Here is a tiny trained network, its code and every weight. The questions are about switching its units off for an input and a target symbol, where a switched-off unit gives its printed mean instead of its output.

import numpy as np


def w(rows, s, z=0):
    codes = np.array(rows[::2]) - 128.0
    scale = np.full(codes.shape[1], s)
    scale[-1] = z or s
    return codes * scale


def norm(h):
    return h / np.sqrt((h * h).mean(-1, keepdims=True) + 1e-5)


def f(y):
    return np.maximum(y, 0)


def softmax(a):
    e = np.exp(a - a.max(-1, keepdims=True))
    return e / e.sum(-1, keepdims=True)


def log_softmax(a):
    a = a - a.max(-1, keepdims=True)
    return a - np.log(np.exp(a).sum(-1, keepdims=True))


def net(x, mask):
    ids = ['ΘΞΣΦαβζηλμτω'.index(c) for c in x.split()]
    T = len(ids)
    res = E[ids] + P[:T]
    u = 0
    for l in range(3):
        q, k, v = (norm(res) @ M[l].T for M in (Q, K, V))
        z = softmax(np.where(np.tri(T) > 0, q @ k.T / 3**0.5, -1e9)) @ v
        res = res + np.where(mask[u], z, O[l][:, -1]) @ O[l][:, :-1]
        u += 1
        y = f(norm(res) @ A[l][:, :-1].T + A[l][:, -1])
        res = res + np.where(mask[u : u + 4], y, B[l][:, -1]) @ B[l][:, :-1]
        u += 4
    return log_softmax(norm(res)[-1] @ U[:, :-1].T + U[:, -1])


Q, K, V, O, A, B = {}, {}, {}, {}, {}, {}
E = w([
[139,121,115,148],'Θ',
[108,105,152,110],'Ξ',
[253,107,124,178],'Σ',
[115,113,145,152],'Φ',
[142,137,125,152],'α',
[113,94,122,122],'β',
[119,92,122,157],'ζ',
[156,127,127,152],'η',
[157,104,106,156],'λ',
[151,121,111,152],'μ',
[152,132,126,152],'τ',
[125,115,127,158],'ω',
],0.0028)
P = w([
[70,123,122,84],'0',
[115,74,205,173],'1',
[185,235,39,43],'2',
[98,117,132,117],'3',
[126,86,211,200],'4',
[184,243,40,33],'5',
[100,115,134,120],'6',
[127,83,209,206],'7',
[199,246,33,4],'8',
[101,116,136,125],'9',
[121,73,233,221],'10',
],0.0022)
Q[0] = w([
[57,102,80,79],'L0H0',
[202,81,107,227],'L0H0',
[149,5,116,133],'L0H0',
],0.0029)
K[0] = w([
[157,163,111,133],'L0H0',
[65,139,254,119],'L0H0',
[137,58,250,155],'L0H0',
],0.0027)
V[0] = w([
[71,64,213,115],'L0H0',
[116,2,24,199],'L0H0',
[73,76,222,102],'L0H0',
],0.0015)
O[0] = w([
[210,173,43,147,178],'L0H0',
[187,219,206,153,255],'L0H0',
[205,154,8,133,163],'L0H0',
],0.0014,0.00099)
A[0] = w([
[253,185,132,212,150],'L0N0',
[73,172,132,219,150],'L0N1',
[122,153,102,67,145],'L0N2',
[114,71,178,133,6],'L0N3',
],0.0033,0.0021)
B[0] = w([
[83,59,173,2,254],'L0N0',
[218,240,105,163,198],'L0N1',
[86,144,89,47,170],'L0N2',
[185,249,118,177,139],'L0N3',
],0.0027,0.0029)
Q[1] = w([
[55,233,27,3],'L1H0',
[204,156,85,57],'L1H0',
[77,230,14,37],'L1H0',
],0.0043)
K[1] = w([
[228,135,255,144],'L1H0',
[68,73,180,203],'L1H0',
[189,148,244,163],'L1H0',
],0.0044)
V[1] = w([
[74,171,252,106],'L1H0',
[20,136,129,150],'L1H0',
[146,56,60,169],'L1H0',
],0.0035)
O[1] = w([
[181,235,179,175,86],'L1H0',
[38,196,182,191,4],'L1H0',
[115,4,100,144,58],'L1H0',
],0.0035,0.00038)
A[1] = w([
[133,117,41,56,85],'L1N0',
[66,127,145,201,110],'L1N1',
[174,164,66,5,234],'L1N2',
[89,158,201,54,3],'L1N3',
],0.0027,0.0018)
B[1] = w([
[86,93,93,52,166],'L1N0',
[124,121,45,143,148],'L1N1',
[227,117,148,162,252],'L1N2',
[154,182,254,68,132],'L1N3',
],0.0036,0.0032)
Q[2] = w([
[95,35,243,205],'L2H0',
[172,221,3,29],'L2H0',
[180,216,19,45],'L2H0',
],0.005)
K[2] = w([
[4,224,41,12],'L2H0',
[227,20,249,233],'L2H0',
[252,27,227,236],'L2H0',
],0.0041)
V[2] = w([
[207,99,116,250],'L2H0',
[201,60,154,1],'L2H0',
[110,154,250,117],'L2H0',
],0.0036)
O[2] = w([
[50,111,94,229,116],'L2H0',
[107,122,74,4,251],'L2H0',
[82,120,216,62,120],'L2H0',
],0.0046,0.0015)
A[2] = w([
[208,246,99,88,91],'L2N0',
[133,250,29,65,166],'L2N1',
[207,255,173,100,80],'L2N2',
[120,95,239,85,254],'L2N3',
],0.0027,0.0032)
B[2] = w([
[101,25,105,122,186],'L2N0',
[129,200,169,253,214],'L2N1',
[178,26,151,68,177],'L2N2',
[36,200,85,170,252],'L2N3',
],0.0034,0.0035)
U = w([
[246,177,254,217,107],'Θ',
[56,208,219,22,128],'Ξ',
[25,227,19,54,70],'Σ',
[172,205,166,243,110],'Φ',
[83,235,233,245,184],'α',
[236,65,149,40,87],'β',
[35,6,38,228,211],'ζ',
[165,223,13,19,33],'η',
[36,8,11,62,253],'λ',
[12,234,239,28,102],'μ',
[137,216,164,17,64],'τ',
[242,71,59,229,100],'ω',
],0.0045,0.0027)

Each question gives the input, a string of symbols that net reads in full, and the target symbol t.
The units are the heads (3 rows each of Q, K, V and O) and the neurons (one row each of A and B). Each row of codes is followed by its name. A weight is (code - 128) times the scale printed after its matrix; where a second scale follows, it is the last column's (O, A, B and U).
mask holds one flag per unit, layer by layer, with each layer's heads first. A switched-off unit (its flag False) gives its mean, the last column of its rows in O or B, instead of its output. The means were averaged over made-up inputs and are rounded, as every weight is.
A unit's drop is (log p(t) with every unit on - log p(t) with that unit switched off) / (log p(t) with every unit on - log p(t) with every unit switched off).
The circuit of an input: a set's keep is (log p(t) with only the set's units on - log p(t) with every unit switched off) / (log p(t) with every unit on - log p(t) with every unit switched off). Starting from the 12 units with the biggest drops (on a tie, the unit counted first), units are removed one at a time, each time the one whose removal leaves the highest keep (on an exact tie, the one counted first), for as long as the keep stays at least 0.8.
units of the circuit, in order: the units of the circuit, biggest drop first
most important unit: the unit with the biggest drop
top k neurons: the k neurons with the biggest drops, biggest first
k most important neurons of layer l: the k neurons of layer l with the biggest drops, biggest first
input λ τ Θ μ Σ μ Ξ Φ λ λ λ, target λ: units of the circuit, in order : (L2H0, L1N2)
input λ Θ Θ μ Θ, target λ: units of the circuit, in order : (L1H0, L2H0)
input λ μ Σ λ η ω β Φ λ η Φ, target λ: top 4 neurons : (L0N0, L2N1, L1N2, L1N1)
input λ λ ζ α λ ζ λ α, target λ: most important unit : L0N0
input λ τ Ξ λ ω, target λ: top 2 neurons : (L0N0, L2N1)
input ζ ζ α β τ Ξ Φ Σ Σ λ τ, target ζ: top 4 neurons : (L0N0, L1N2, L2N1, L1N1)
input λ β η β Φ Θ λ η μ τ α, target λ: units of the circuit, in order : (L2H0, L1N2)
input λ Θ Σ λ μ τ Ξ Θ ω Ξ μ, target λ: units of the circuit, in order : (L2H0, L1N2)
input α η μ Φ β, target α: 3 most important neurons of layer 0 : (L0N0, L0N2, L0N1)
input λ λ μ ω β λ λ Ξ, target λ: top 2 neurons : (L0N0, L1N2)
input Θ μ Φ Ξ ζ ζ Φ β λ α, target Θ: top 2 neurons : (L0N1, L1N2)
input λ η λ η τ, target λ: units of the circuit, in order : (L1H0, L2H0)
input λ Θ β Ξ Φ, target λ: units of the circuit, in order : (L0N0, L1H0, L2N1)
input ζ Θ ω α λ Φ Σ μ, target ζ: top 4 neurons : (L0N0, L1N2, L2N1, L1N1)
input ζ Σ τ η Ξ, target ζ: 2 most important neurons of layer 0 : (L0N0, L0N2)
input λ Θ η α ζ, target λ: units of the circuit, in order : (L2H0)
input λ λ Θ λ α λ ζ β, target λ: top 2 neurons : (L0N0, L1N2)
input ζ Φ Θ Θ τ Φ ω α, target ζ: units of the circuit, in order : (L0N0, L1N2, L2H0, L0N2)
input λ η λ μ Σ, target λ: 2 most important neurons of layer 0 : (L0N1, L0N0)
input ζ Θ ζ τ Θ Φ ζ ω Θ β α, target ζ: units of the circuit, in order : (L0N0, L1N2, L2H0)
input ω λ Ξ η Θ α Φ, target α: most important unit : L2N1
input λ α α Θ α ω β μ Ξ μ Θ, target λ: units of the circuit, in order : (L2H0, L1N2)
input α μ Θ λ ζ ζ Σ λ, target α: top 3 neurons : (L1N2, L0N0, L2N3)
input ζ Ξ μ η τ, target ζ: top 4 neurons : (L0N0, L1N2, L2N1, L0N2)
